Below is a small trained network, with its code and all its weights. Each question gives an input and a class and asks what happens when units are switched off, that is, made to give their printed mean instead of their output.

import numpy as np


def w(rows, s, z=0):
    codes = np.array(rows[::2]) - 128.0
    scale = np.full(codes.shape[1], s)
    scale[-1] = z or s
    return codes * scale


def f(y):
    return y / 2 * (1 + np.tanh(0.7978845608 * (y + 0.044715 * y**3)))


def log_softmax(a):
    a = a - a.max(-1, keepdims=True)
    return a - np.log(np.exp(a).sum(-1, keepdims=True))


def net(x, mask):
    res = np.array(x, float).reshape(1, 4) / 4 @ E
    y = f(res @ A[0][:, :-1].T + A[0][:, -1])
    res = res + np.where(mask, y, B[0][:, -1]) @ B[0][:, :-1]
    return log_softmax(res[-1] @ U[:, :-1].T + U[:, -1])


A, B = {}, {}
E = w([
[128,127,127],'x0',
[110,56,237],'x1',
[254,128,150],'x2',
[120,251,193],'x3',
],0.0086)
A[0] = w([
[127,122,126,128],'n1',
[132,123,113,99],'n2',
[119,136,139,106],'n3',
[141,150,110,122],'n4',
[122,130,126,127],'n5',
[107,111,133,128],'n6',
[149,153,116,117],'n7',
[133,123,118,108],'n8',
[187,110,146,178],'n9',
[141,100,132,82],'n10',
[77,51,125,142],'n11',
[155,158,114,118],'n12',
[118,133,135,123],'n13',
[136,138,125,128],'n14',
[188,61,36,1],'n15',
[106,141,7,4],'n16',
[145,109,113,139],'n17',
[119,140,112,95],'n18',
[145,148,120,118],'n19',
[54,154,114,201],'n20',
[119,137,145,136],'n21',
[129,131,129,120],'n22',
[142,151,112,119],'n23',
[137,123,124,117],'n24',
[114,138,56,194],'n25',
[109,106,130,131],'n26',
[193,195,140,108],'n27',
[29,166,102,101],'n28',
[135,121,110,93],'n29',
[160,85,82,197],'n30',
[148,142,114,104],'n31',
[159,165,106,117],'n32',
[114,132,70,38],'n33',
[48,178,94,18],'n34',
[90,101,136,130],'n35',
[135,140,124,119],'n36',
[98,89,132,137],'n37',
[69,96,143,134],'n38',
[180,82,142,14],'n39',
[141,121,130,111],'n40',
[155,90,89,153],'n41',
[133,126,130,120],'n42',
[148,154,114,116],'n43',
[84,180,197,32],'n44',
[110,115,133,127],'n45',
[207,91,149,22],'n46',
[139,105,232,44],'n47',
],0.016,0.0073)
B[0] = w([
[128,128,125,130],'n1',
[137,129,137,123],'n2',
[141,125,131,124],'n3',
[110,147,127,144],'n4',
[127,127,129,128],'n5',
[120,131,101,146],'n6',
[105,147,122,145],'n7',
[132,127,134,124],'n8',
[133,153,151,225],'n9',
[135,123,106,134],'n10',
[94,165,31,245],'n11',
[101,154,116,154],'n12',
[140,128,124,129],'n13',
[120,135,127,131],'n14',
[118,195,253,234],'n15',
[193,51,70,220],'n16',
[149,120,126,158],'n17',
[124,136,141,124],'n18',
[112,145,123,138],'n19',
[172,80,121,250],'n20',
[140,125,133,141],'n21',
[128,129,129,124],'n22',
[114,149,124,143],'n23',
[126,124,131,127],'n24',
[123,135,205,245],'n25',
[114,131,101,150],'n26',
[66,188,96,211],'n27',
[165,125,210,234],'n28',
[134,127,144,125],'n29',
[167,74,123,254],'n30',
[108,138,126,133],'n31',
[96,162,113,167],'n32',
[151,100,127,151],'n33',
[121,183,196,187],'n34',
[99,130,81,171],'n35',
[116,133,128,128],'n36',
[102,137,74,180],'n37',
[88,132,58,200],'n38',
[147,85,94,162],'n39',
[126,120,134,127],'n40',
[160,93,149,212],'n41',
[127,125,131,125],'n42',
[108,151,120,146],'n43',
[197,57,141,190],'n44',
[123,129,106,140],'n45',
[161,61,137,188],'n46',
[177,112,239,216],'n47',
],0.046,0.0072)
U = w([
[152,2,93,192],'0',
[88,172,228,217],'1',
[3,178,41,2],'2',
],0.0049,0.00069)

Each question gives the input, the list of numbers given to net, and the class t.
The units are the neurons (one row each of A and B). Each row of codes is followed by its name. A weight is (code - 128) times the scale printed after its matrix; where a second scale follows, it is the last column's (A, B and U).
mask holds one flag per neuron, in row order. A switched-off neuron (its flag False) gives its mean, the last column of its row in B, instead of its output. The means were averaged over made-up inputs and are rounded, as every weight is.
A unit's drop is (log p(t) with every unit on - log p(t) with that unit switched off) / (log p(t) with every unit on - log p(t) with every unit switched off).
unit that matters most: the unit with the biggest drop
top k neurons: the k neurons with the biggest drops, biggest first
drop when u is switched off: that unit's drop, to one decimal
input [-6,4,-6,7], class 0: unit that matters most -> n44
input [-8,-6,2,-5], class 1: top 2 neurons -> n15, n25
input [7,1,-2,7], class 0: top 3 neurons -> n44, n15, n25
input [8,1,-4,4], class 0: top 3 neurons -> n15, n20, n44
input [1,-8,2,-1], class 1: top 2 neurons -> n15, n25
input [0,1,-4,7], class 0: top 2 neurons -> n44, n15
input [-1,3,-3,6], class 0: top 2 neurons -> n44, n15
input [7,-6,8,0], class 1: top 2 neurons -> n15, n11
input [4,-8,3,-8], class 1: top 2 neurons -> n15, n25
input [1,5,-8,6], class 0: drop when n44 is switched off -> 0.6
input [-2,-4,3,-5], class 1: drop when n15 is switched off -> 3.3
input [0,-7,2,-5], class 1: drop when n25 is switched off -> 0.5
input [0,-5,5,-8], class 1: drop when n15 is switched off -> 6.4
input [-8,0,5,7], class 2: unit that matters most -> n27
